Here is a tiny trained network, its code and every weight. The questions are about switching its units off for an input and a class, where a switched-off unit gives its printed mean instead of its output.

import numpy as np


def w(rows, s, z=0):
    codes = np.array(rows[::2]) - 128.0
    scale = np.full(codes.shape[1], s)
    scale[-1] = z or s
    return codes * scale


def norm(h):
    return h / np.sqrt((h * h).mean(-1, keepdims=True) + 1e-5)


def f(y):
    return y / 2 * (1 + np.tanh(0.7978845608 * (y + 0.044715 * y**3)))


def log_softmax(a):
    a = a - a.max(-1, keepdims=True)
    return a - np.log(np.exp(a).sum(-1, keepdims=True))


def net(x, mask):
    res = np.array(x, float).reshape(1, 4) / 4 @ E
    u = 0
    for l in range(2):
        y = f(norm(res) @ A[l][:, :-1].T + A[l][:, -1])
        res = res + np.where(mask[u : u + 15], y, B[l][:, -1]) @ B[l][:, :-1]
        u += 15
    return log_softmax(norm(res)[-1] @ U[:, :-1].T + U[:, -1])


A, B = {}, {}
E = w([
[129,130,127],'x0',
[199,44,146],'x1',
[171,165,253],'x2',
[212,162,63],'x3',
],0.0027)
A[0] = w([
[124,38,120,129],'L0N1',
[160,130,139,93],'L0N2',
[130,123,130,116],'L0N3',
[122,93,137,143],'L0N4',
[183,180,133,85],'L0N5',
[134,101,108,138],'L0N6',
[139,129,132,106],'L0N7',
[248,190,95,205],'L0N8',
[136,123,120,122],'L0N9',
[122,165,131,132],'L0N10',
[198,185,204,181],'L0N11',
[135,30,117,81],'L0N12',
[134,119,123,128],'L0N13',
[130,116,123,126],'L0N14',
[192,5,134,253],'L0N15',
],0.012,0.0052)
B[0] = w([
[68,193,132,173],'L0N1',
[163,114,148,124],'L0N2',
[128,133,139,124],'L0N3',
[104,158,130,143],'L0N4',
[123,73,118,142],'L0N5',
[123,152,152,142],'L0N6',
[137,125,142,121],'L0N7',
[204,133,39,225],'L0N8',
[144,123,138,127],'L0N9',
[111,113,90,137],'L0N10',
[104,45,137,206],'L0N11',
[61,194,128,164],'L0N12',
[135,130,138,129],'L0N13',
[133,131,136,129],'L0N14',
[159,140,253,253],'L0N15',
],0.021,0.0077)
A[1] = w([
[125,135,144,98],'L1N1',
[127,155,132,109],'L1N2',
[127,84,206,82],'L1N3',
[119,123,144,110],'L1N4',
[95,113,190,102],'L1N5',
[130,137,128,130],'L1N6',
[131,118,127,142],'L1N7',
[155,135,147,34],'L1N8',
[131,130,125,143],'L1N9',
[212,133,214,131],'L1N10',
[127,128,129,113],'L1N11',
[132,127,123,137],'L1N12',
[120,184,132,149],'L1N13',
[138,133,141,77],'L1N14',
[213,248,117,7],'L1N15',
],0.016,0.002)
B[1] = w([
[142,107,96,133],'L1N1',
[127,137,91,137],'L1N2',
[42,158,92,209],'L1N3',
[113,117,131,133],'L1N4',
[86,29,127,200],'L1N5',
[124,123,118,129],'L1N6',
[121,144,126,132],'L1N7',
[162,88,154,132],'L1N8',
[124,131,125,130],'L1N9',
[254,90,245,254],'L1N10',
[130,125,129,126],'L1N11',
[119,139,121,130],'L1N12',
[101,185,81,173],'L1N13',
[152,101,125,127],'L1N14',
[177,254,20,217],'L1N15',
],0.02,0.0063)
U = w([
[11,234,54,110],'0',
[172,218,2,193],'1',
[16,47,110,185],'2',
[169,36,27,86],'3',
[65,252,220,68],'4',
[234,247,143,52],'5',
[114,70,227,245],'6',
[232,59,170,41],'7',
],0.013,0.0012)

Each question gives the input, the list of numbers given to net, and the class t.
The units are the neurons (one row each of A and B). Each row of codes is followed by its name. A weight is (code - 128) times the scale printed after its matrix; where a second scale follows, it is the last column's (A, B and U).
mask holds one flag per neuron, layer by layer. A switched-off neuron (its flag False) gives its mean, the last column of its row in B, instead of its output. The means were averaged over made-up inputs and are rounded, as every weight is.
A unit's drop is (log p(t) with every unit on - log p(t) with that unit switched off) / (log p(t) with every unit on - log p(t) with every unit switched off).
The circuit of an input: a set's keep is (log p(t) with only the set's units on - log p(t) with every unit switched off) / (log p(t) with every unit on - log p(t) with every unit switched off). Starting from the 12 units with the biggest drops (on a tie, the unit counted first), units are removed one at a time, each time the one whose removal leaves the highest keep (on an exact tie, the one counted first), for as long as the keep stays at least 0.8.
units of the circuit, in order: the units of the circuit, biggest drop first
top k neurons: the k neurons with the biggest drops, biggest first
k most important neurons of layer l: the k neurons of layer l with the biggest drops, biggest first
input [4,-4,-2,4], class 1: units of the circuit, in order : [L0N15]
input [-7,0,-8,-2], class 0: units of the circuit, in order : [L1N10, L0N15]
input [1,3,5,6], class 7: units of the circuit, in order : [L0N8, L0N11, L0N15, L1N15]
input [0,-8,-3,4], class 1: top 2 neurons : [L0N11, L0N15]
input [6,1,6,-4], class 6: top 2 neurons : [L0N12, L0N1]
input [5,0,-8,-4], class 0: units of the circuit, in order : [L1N10, L0N15]
input [-5,1,-1,-4], class 4: top 2 neurons : [L0N8, L0N11]
input [5,2,-6,0], class 4: units of the circuit, in order : [L0N8, L0N1]
input [-3,0,2,7], class 3: top 2 neurons : [L0N8, L0N11]
input [1,-4,-2,-6], class 0: units of the circuit, in order : [L0N15, L0N8]
input [-4,-2,-2,1], class 1: top 3 neurons : [L0N15, L0N11, L1N10]
input [0,-3,3,-4], class 2: 2 most important neurons of layer 0 : [L0N8, L0N15]
input [-2,2,8,-7], class 6: top 2 neurons : [L1N10, L0N12]
input [-7,-7,-8,0], class 0: 2 most important neurons of layer 0 : [L0N15, L0N11]
input [-2,3,4,0], class 6: units of the circuit, in order : [L0N11]
input [7,-7,0,1], class 1: top 4 neurons : [L0N15, L1N10, L1N5, L0N11]
input [-8,0,0,7], class 1: 2 most important neurons of layer 0 : [L0N8, L0N15]
input [-3,3,-5,-8], class 4: top 3 neurons : [L0N8, L0N15, L0N11]
input [-6,4,7,-1], class 6: top 2 neurons : [L0N11, L1N3]
input [6,3,0,-7], class 4: top 3 neurons : [L0N8, L0N11, L0N1]
input [-7,0,-2,5], class 1: top 2 neurons : [L0N8, L1N15]
input [6,8,-2,-1], class 4: units of the circuit, in order : [L0N12]
